Each row is followed by one of two labels, saying whether the row has a hidden trait. Each part has a new trait and two new labels.
[-34 -22   5  16 -22  20  40 -33  -1   3 -39   4   7  -4  -6  -1 -11 -18
  -6  -2  -1 -19   0 -26  -2 -10  48   6  10   5 -19 -11  30  24  -4  -9
  32  23   6  -1  12 -22   3 -60  -5  -7 -26  -1   2 -12  12  -9  56  -4
 -16   4  -7 -12 -17  -3  16  12  15  18  -4  -3  21  11  12 -14   0   5
  -9  -2  -4  -1  -1 -17  33 -11  15  -8  -9   6  -7  -4 -35 -12 -63 -63
  30  11  16  63  11   2  17  17 -18  -2  -1  -7 -26 -27  -5   8   2  -6
   4 -19  17 -11 -39 -63   3   6   6  11 -22  54  45   4   7  16   0   8
 -40   6   9  -1  15  10 -15  -5   9  21   1  31  -4   4   1   4 -15 -10
 -23  -2  10   1   5  27  -3  42   1 -15  18 -22  10 -63  15 -40  -7  25
  11 -16 -14 -42   8   5 -36   9  -3 -40 -63 -15 -42  63   5   8  -4  -4
  -4 -14   6  19   2 -11 -52  13 -22  20  -8  -4  63 -14 -63  21   1 -14
  51 -31   5 -13  12  -2 -28  -7  -9   7 -11 -19 -32 -10  17   4  -9   5
  34  12  -2   5 -31  30  25 -23  17 -37   4  25 -10  -6  13  -2  -4 -13
 -10 -25  -5  20  10 -13  -1  11  10  22  -1  -4  48  -9   6   4 -20   8
  38  15 -14   4  -1 -16  13 -25  -2   6  14 -33  22   2  26  13  -6 -17
  22  53 -24  29] : (37)
[ -8   9  -6  13  -7   6   1   3   1   2  11   0  -1   2 -10   8   1  -4
   3   3   9   4   3  17   8   3 -15   0   2   2   9   8  -7 -10 -12  -3
 -18   9   2   0   3   6   4   1   0  -4  10  -4  -9  10  -5  -3   4  -1
  -1  -4  -9   1  -4  -2  11   1   0   4  -1   0   5   0  -2  -1   1   2
  -2   2   0   2  -3  -1 -10  12   4   7  11  -1   4   1   2   0 -14   6
 -10  -5   4  -6   8  -1  -7  -3  -9   2   7  -2  -1  -9   1   5  -6  -1
   5   4   2  -4  10 -11 -11  13  -1  -4 -19  26 -26   1  -1  -2   0   5
  -7   9   3   4  11  -4  -1   8  -3   3  -4   6   1 -11   2  -4  10   0
  -3  -7  -2   0   8   0   3 -12  13  17   1   0  -2  24   3   5  -2  -2
  -5  -6   3   6  -5   5  -5   7   0  -3 -11  -3  -5  -1  19   7   0   5
  -1  -2  -2  -4   8   1   5   1  35   4   1   7  -3   6  -5   6  -2   0
  21   8   2   3   3   8   5   3   0   0  -9  -3  -1  -3  -8  -8  -6  27
   1  10  -6  -4  10  -6  -2   2  -4   5   0   0  -8 -10   1  -2  -3   1
  -6  -1   1   4   3  -7   6 -12   2  -2   4   8  -9  -1  16  12  14   2
  -7  -4   5  -2   1   5  -4 -27  -1  -2   6   2  -8  11  -5  -2 -15  11
  -3  -1   5   4] : (36)
[  0   1   1   0   0   4   0   0   0   1  -1   0  -2   0   1  -5   2   0
   0   0   1  -1  -1  -4   0   1  -6   1   0  -2   1   1  -4   4  -2  -1
   0   0   0   0  -5  -2   0  -3   0  -4   4  -2  -1  -3  -2  -1  -1   3
  -4  -4   1   1  -3   1  -1  -1   0   5   0   0   1  -3   0   7  -1   1
   1  11   0   0   1   2   3  -1   3   2  -1   2  -4   0  -2  -4   0   1
  -3   0   2  -5  -1   2   2   2   1  -3   0  -2  -1   0  -1   0   1   0
  -2   0   0   3   0   5  -1  -1  -1  -2 -22  -2  -1   2  -1  -2  -4   0
  10  -1   0   0   0  -1  -2   0   0   1  -4   0   1  -8   0  -2   9   5
   4   2   1  -2   1   1   0   5   3   9  -1  -1   0  -6   0  -3   1   0
   7   1   0  -2  -4  -2   2   5   0  -5   1   0   2  -2 -13   1  -1   1
   0  -1   2   0   3   4  -5  -1  -3   1   4   0   5   0  10   1   0   0
  -3  -4   1   2  -1   4  -2   1   4   2   2  -1   0  -1   0   1   0   0
   0   4   1   0   1   4  -3   3   1  -3  -3  -1   3  -2   0   0   0  -1
  -3  -2   0   0  -1  -4   1   1   0   2   0  -1   3  -2  -9   1  -2   0
  -1   1  -1  -1  -5   0   1  -9  -3   1  -1  -1   0   1  -2   0  -2   0
   0   0   0  -3] : (36)
[-16 -13   4   5 -13  13  22 -20   0   1 -20   2   2  -2  -2   3  -3 -11
  -4   0   1 -11   0 -18  -1  -6  21   0   4   2 -12  -4  16  13  -3  -6
  19  13   3  -1   6 -13   2 -40  -1  -1 -18   1   1  -8   8  -6  35  -4
 -12   3  -3  -8 -10  -2   9   7   8   9  -2  -3  12   6   8  -7   0   3
  -1  -3  -2   0  -2 -11  19  -5   9  -4  -7   3  -1  -2 -22  -6 -40 -43
  18   7   8  43   3   1   8   9 -11   0   0  -4 -16 -15  -3   6   0  -4
   1 -10  12  -7 -23 -63   2   2   3   3  -6  35  25   0   4  12   0   5
 -21   4   5  -2   9   5  -8  -2   5  12   4  17  -4   3   0   3 -12  -5
 -13  -2   5   2   2  17  -1  23   5 -10  12 -13   4 -48   9 -23  -3  15
   4 -11 -10 -28   6   4 -23  11  -1 -23 -54  -5 -25  56  15   5  -4  -3
  -2  -8   3  10   0  -5 -28   6 -13   8  -9  -1  48 -10 -58  15   0  -7
  33 -19   2 -12   8   3 -18  -3  -7   3  -6 -12 -18  -4   7   2  -7   1
  21   7  -3   1 -16  17  14 -14   9 -20   4  15  -8  -5   7  -2  -1  -7
  -6 -12  -3   9   5 -10   0   7   6   9  -1   0  24  -4  13   4 -10   5
  22   8  -7   2   3  -8   9 -13   0   3   9 -20  15   3  19   9  -4 -12
  12  31 -15  18] : (37)
[ -6   9  -6   8  -8   3   3   4   1   1  11   0   5   1  -9  11   2  -7
   2   3   9   3   2  21   8   2 -16  -2   0   2   6   8  -3 -10 -10  -5
 -17   8   2   0   5   7   5   3   0   1   5  -1  -7   6  -3   0  11  -4
   0  -2  -8  -1  -1  -2  10   1  -1  -2  -1  -1   0   1  -1  -3   0   2
  -2  -1   0   2  -4  -1 -10  12   6   4  11  -2   1   1  -1   0  -7   1
  -6  -4   1  -4   6  -2  -8  -3 -11   6   7  -1   1 -11   2   5  -8   0
   6   4   4 -10   8 -20  -9  10   1  -7  -9  32 -23  -2  -1   1   0   4
 -10  12   0   4  11  -5   0   8  -3   3   0   3  -1  -6   2  -3   2   0
  -5  -7  -3   1   6   4   3 -21  11   8   3   1  -3  22   3   3  -2  -1
 -14  -6   2   3  -4   5  -8   7   1   0 -14  -2  -7   3  30   5   0   4
  -2  -3  -5  -6   5   0   8   1  40   2  -4   6  -4   2 -12   6  -3   0
  27  12   1  -4   2   8   4   2   0  -2 -12  -2  -2  -2  -9  -9  -4  28
   3   7 -11  -6   7 -10  -2   0  -4   9   3   2 -10 -11   1  -3  -2   1
  -4  -2   1   2   4  -5   5  -9   2  -6   3   8 -12   3  24  12  15   2
  -5  -4   6  -2   6   5  -4 -15   1  -3   6   3   0  12  -1  -1 -13  10
   0   3   5   2] : (36)
[  6  -1   6 -17   0   4  -1  -3   0   3   6   0  26   0  -1  10   7  -4
  -1   0   0   0  -1 -16   5   0  -1 -10  -1   3  -9   4  -1  -7  -2  -1
  -1  -4   0   0   5  -1   1  -9   0  -3  -9   0  -3  -4   3   3  10  -5
  -7   1   0   1   0  -2   6  -2   2  -6  -1  -5  -6   0   4   3  -1   5
   6 -24   5   0  -4  -3   7  -2   4  -1 -10  -1  -7  -4  -1   4   8  -8
   2   4  -2  -9  -8  -4  -2  -3  -3  -2   2   1   4  -7   3   0   3   2
   1   7   5  -4   3  -9  -1   3  -5  -4  -6  20   4   4   1   6  -1   1
  -9   5   3  -5   0  -5   7   1   0   2   1  -6   7   6  -4   2 -11  -5
   4   0  -3   2  -4   3   2  -6  15  -7   4   1  -1  10   0   0  -1   0
 -26  -3  -3  -1   2  -1  -7  14   0  11 -18   4  -2  24  17   0  -1   0
  -3  -1  -1  -5  -5  -2  -1   2  12  -4 -12  -1 -17  11 -15   8   1   1
   5  -9  -1 -22   0  -1  -6   1   1   0   0  -2  -2   0 -10   2   2   7
   1   9 -14  -4  -7  -7  -1  -2  -7   7  -4   1  -2  -7   1   3  -2   3
  -5   5  -1  -1  -3  -7  -2  -5   1  -2  -1   0  -4   3  19   1  -1  -4
  -3   2   2  -3   3   2   2  13   0   1   3  -4  15  -2  -1  -2   0   4
   0  -5  -2  -6] : (37)
[  2  -2   4  -9   2  -4   1 -12  -2  -2   2   1  10   0  -4   5   1  -5
  -1   5   5   7  -4  -3  -9  -2  -6 -12  -1   1 -14   8  -5  -8  -5  -5
 -16   6   0  -1  -5   4   3   6   1  -5  13   2  -4   6   6   2   2  -3
   1   0   8   1   8  -3  -6  -6  -1   1  -2   4  16  -1   2   1   4  -7
   6  -2  -1   2   1  -1   4 -13  -4   0   2  -1 -14   1  -2   2   2  -3
   5   7  -2 -22  -4  -4  -1  -1  -6   5  -2  -2  11  -7  -5   1   1  -1
   2   6   6   3   9   8   2   4  -7 -11  36   3  20 -15  -3  13 -10   7
  16   3   1   1   0  -3   1  -1  -3   0   0   6  -3   1   0   1 -10   2
  14  -1  -5   2  -6  -2   0 -18   5  -7   5   2   0  14  -3  -4   0   4
   1  -4  -4  -9   1   7  -4   5   1 -13  15   8  -9  24  47   1  -1   0
  -4  -2   1  -3 -10   1   4   4  17   0 -10   2   8   2  -4 -10  -2   0
   8  -1   0  -8   0   4  -3  -6   3  -1  -1  10   1   3  -8   1  11  -1
  -1   7 -10  -4  11   3   0   0   5   5   0   7 -11  -1  -3   1   0   6
   5  17  -2  -4   3  -4   0  -1   1 -12  -1   8  -7   4   5   4   7  -1
   1  -2   3  -1  -1   3   1  -1   4   1  -2  -3   2  10  15  -2  -7  -3
  -1   4   4  -7] : (36)
[ 11 -11   6 -28   6 -10   2 -10   0  -4  -6   0   4  -2  14  -4   2   3
  -3   0  -5   1  -4 -27  -8  -6   7  -9  -5  -5 -15  -3   1  10   9   3
  23  -6  -2   0  -7  -9  -5  -2   1  -2 -14   4   6 -15   6   2   7   0
   1   4  14  -3   8  -1 -16  -2  -1  -4   1  -6  -6  -1   2   1  -2   0
   8  12   3  -1  -3   0  11 -15  -6  -7  -7  -1  -9  -2  -1   4  25 -21
  15  11 -10  -4 -17   0   5   4   6  -5  -8   2  -4  11  -1  -4   7   0
  -7  -1   0   7 -11  22  11 -16  -2  -5  45 -23  32 -10   0   9  -4  -4
  32  -8  -4  -6 -12   2   3 -11   2  -3   3 -15  -6  14  -3   5 -18   3
   5   5   0   5 -11   7  -3  13  -6 -16   4   2   0 -15  -3  -7   3   7
   4   0  -7 -13   9  -5   2   5   0   4  -8  13   1  20  -4  -5  -2  -4
  -1   1   2   2 -14  -8  -5  -2 -27 -10 -13  -5   6  -5 -20  -5   4   2
 -27 -11  -2 -23  -4   1 -11  -7  -3   0  12  -2   2   6   4   8   2 -37
  -2  -7   4   4  -8   9   0  -3   5   0   3   4   7   7  -4   1   6   1
   8  11  -1  -8  -6  -3  -7  12  -2  -5  -2   0   1   4   2 -11 -10  -2
   9   3  -3  -1  -1  -3   4  20   2   3  -1  -3  20 -10  17  -1  19 -16
   6  -2  -6  -4] : (36)
[ 10 -10   1  -7  -5  10  11   1   1   1  -3  -1 -14   0  10 -15   8  -3
   1   4   2   3  -5   7   0   6 -25   3  -8  -2   0  10   4  -2  -7  -9
   4   9   3   0  -6   4   4  -9   0   5  -1  -4  -3 -19  -4   0  12   2
 -14  -7   3   2  -5  -1  15  -1  -3  -8   1  -2   2  -4  -1  14  -2   6
   8  16   0   1  -9   7   9   1   4   0 -10   2 -29   1  -1 -14  21  15
  -9   4   4 -10   0   1   1   6  -6  -1  -1  -4  -7 -11  -1  -2  -3   0
  -6  -7  -1  -4 -10  18  -5  -9   2  -8 -36  13  21 -15   0   0  -3  -2
   2  -7  -4  -4   0  -6  -6   1   4  -1  -9 -10   6 -14   2  -4  11  16
  -3   8   3  -4   4   8   2   5   2  20   6   0   5  -6  -2  -7   4  -1
   2   3  -3  -2  -6   4   5  16  -1  -2  -9   6   6 -21 -24  -4  -1   2
   8  -3  -1  -4   4  12  -8  -3  -3  -1  -7   3  -1  -5 -11   6  -3   3
 -15   6   1   7   0  -1  -2   6  14  -2   3   3   0  -4   1   0   6   4
  -2   6  -8  -1  -8  -6  11  -2  -2   0   7  -5  -5  -2   4  -3  -3  -3
   1  -3   3   4  -5   0   2  12   4  -5  -2  -9  -5   1  -7   4  -7  -4
 -10   6 -10  -2   1  -2   3 -18  -7  -2  -3   4  19  10 -13   1  -2  10
   4  11   0 -15] : (36)
[  5  -1   4 -13   0   2  -4   0   1   3   3   0  19   0  -1   3   5  -2
  -1   1  -1  -1  -1 -11   4   1   0  -5   1   2  -3   3  -4  -4  -3   0
   0  -3   0   0   2  -1   0  -7   1  -4  -4  -1  -2  -2   1   2   6  -2
  -5  -1   1   2   0  -1   5  -2   0  -2  -1  -3  -3  -1   3   4  -1   3
  -2 -16   4   0  -1  -1   6  -3   4  -2 -11   0  -9  -3  -1   4   5  -4
   1   4  -2 -10  -5  -2   1  -1   0  -3   3   1   6 -14   2   0   2   0
   0   6   3  -1   1  -4  -1   2  -5  -2  -6  12   4   7   0   4  -2   2
  -5   2   2  -4   1  -3   6   0  -1   1   1   0   4   0  -1   1  -5  -4
   4   0  -2   0  -2   2   2  -4   9  -3   1   0   0   7   0  -1   0  -2
 -17  -1  -3   0  -1   0  -5  11   0   8  -9   2   0  17  -1   0  -1   0
  -1  -1   0  -2  -1  -1  -3   1   6  -2  -7   0  -7   7  -7   4   1   1
  -2  -8  -1 -12  -1   0  -3  -1   1   1   0  -2   0   0  -6   2   2   6
   0   4  -8  -3  -4  -2  -5  -1  -5   4  -7  -1   0  -5   0   2  -1   1
  -3   2   0  -2  -2  -5  -1  -3   1   2   0  -1  -2   1   2   1  -1  -3
  -2   2   2  -2  -2   0   1   7  -1   0   2  -4  15  -2  -1   0  -1   5
  -1   5  -1 -10] : (37)
[-12   4 -14  15  -6 -13  21   1   1 -14  -2   2 -56   1   8  -5 -16   0
   3   4   7   4   1  18 -12  -7 -15  14  -8 -13   9  -2   0  15  -2  -2
   1  13   1   2 -10   4  -1  43   0  19   3   4   1  13   2  -8 -11   5
  24   0   4 -10  10   0 -18   1  -8   1   1  10   4   6  -5  -6   1 -11
  22  63  -7   1  -5   4 -18  14 -10   2  33  -3  17   7   0  -6 -14   4
  10  -5  -5  23   6   5  -7   5   1  14  -9  -4 -17  10 -12   3  -5  -7
  -4  -9  -4   6 -14   6  -1 -17  15 -11  63 -35  -9 -34  -2   3  -2   2
  44   1 -10  11  12  10 -19  -4   0  -5  -2   0 -25  -1   4  -3   9  11
 -12  -4   3   9   2   5  -5   1 -26   2   3   3  -1 -12  -1  -2   4   5
  39  -2   3 -17   4   8   5 -10   0 -26  13  12 -12 -38  25   3   2   0
   2  -2  -3   5   3   0  11  -6  -4   1   4   4  39 -33  -8  -5  -3  -1
   5  27   0  23   2  15   9  -5  -7  -3  -4   4   8   6  15 -10 -14 -17
  13 -20  22   3  21  16  16   8  21  -6  30  10  -8   8  -7 -10   7  -5
  25  -6   1  -8   7   7   3   4  -3 -22  -1  14  -4   1   9   5   9  14
  16 -10  -1   7   7   2  -4 -34   6  -3   5   9 -13  19  17  -1   4 -16
   5  24  -2  14] : (37)
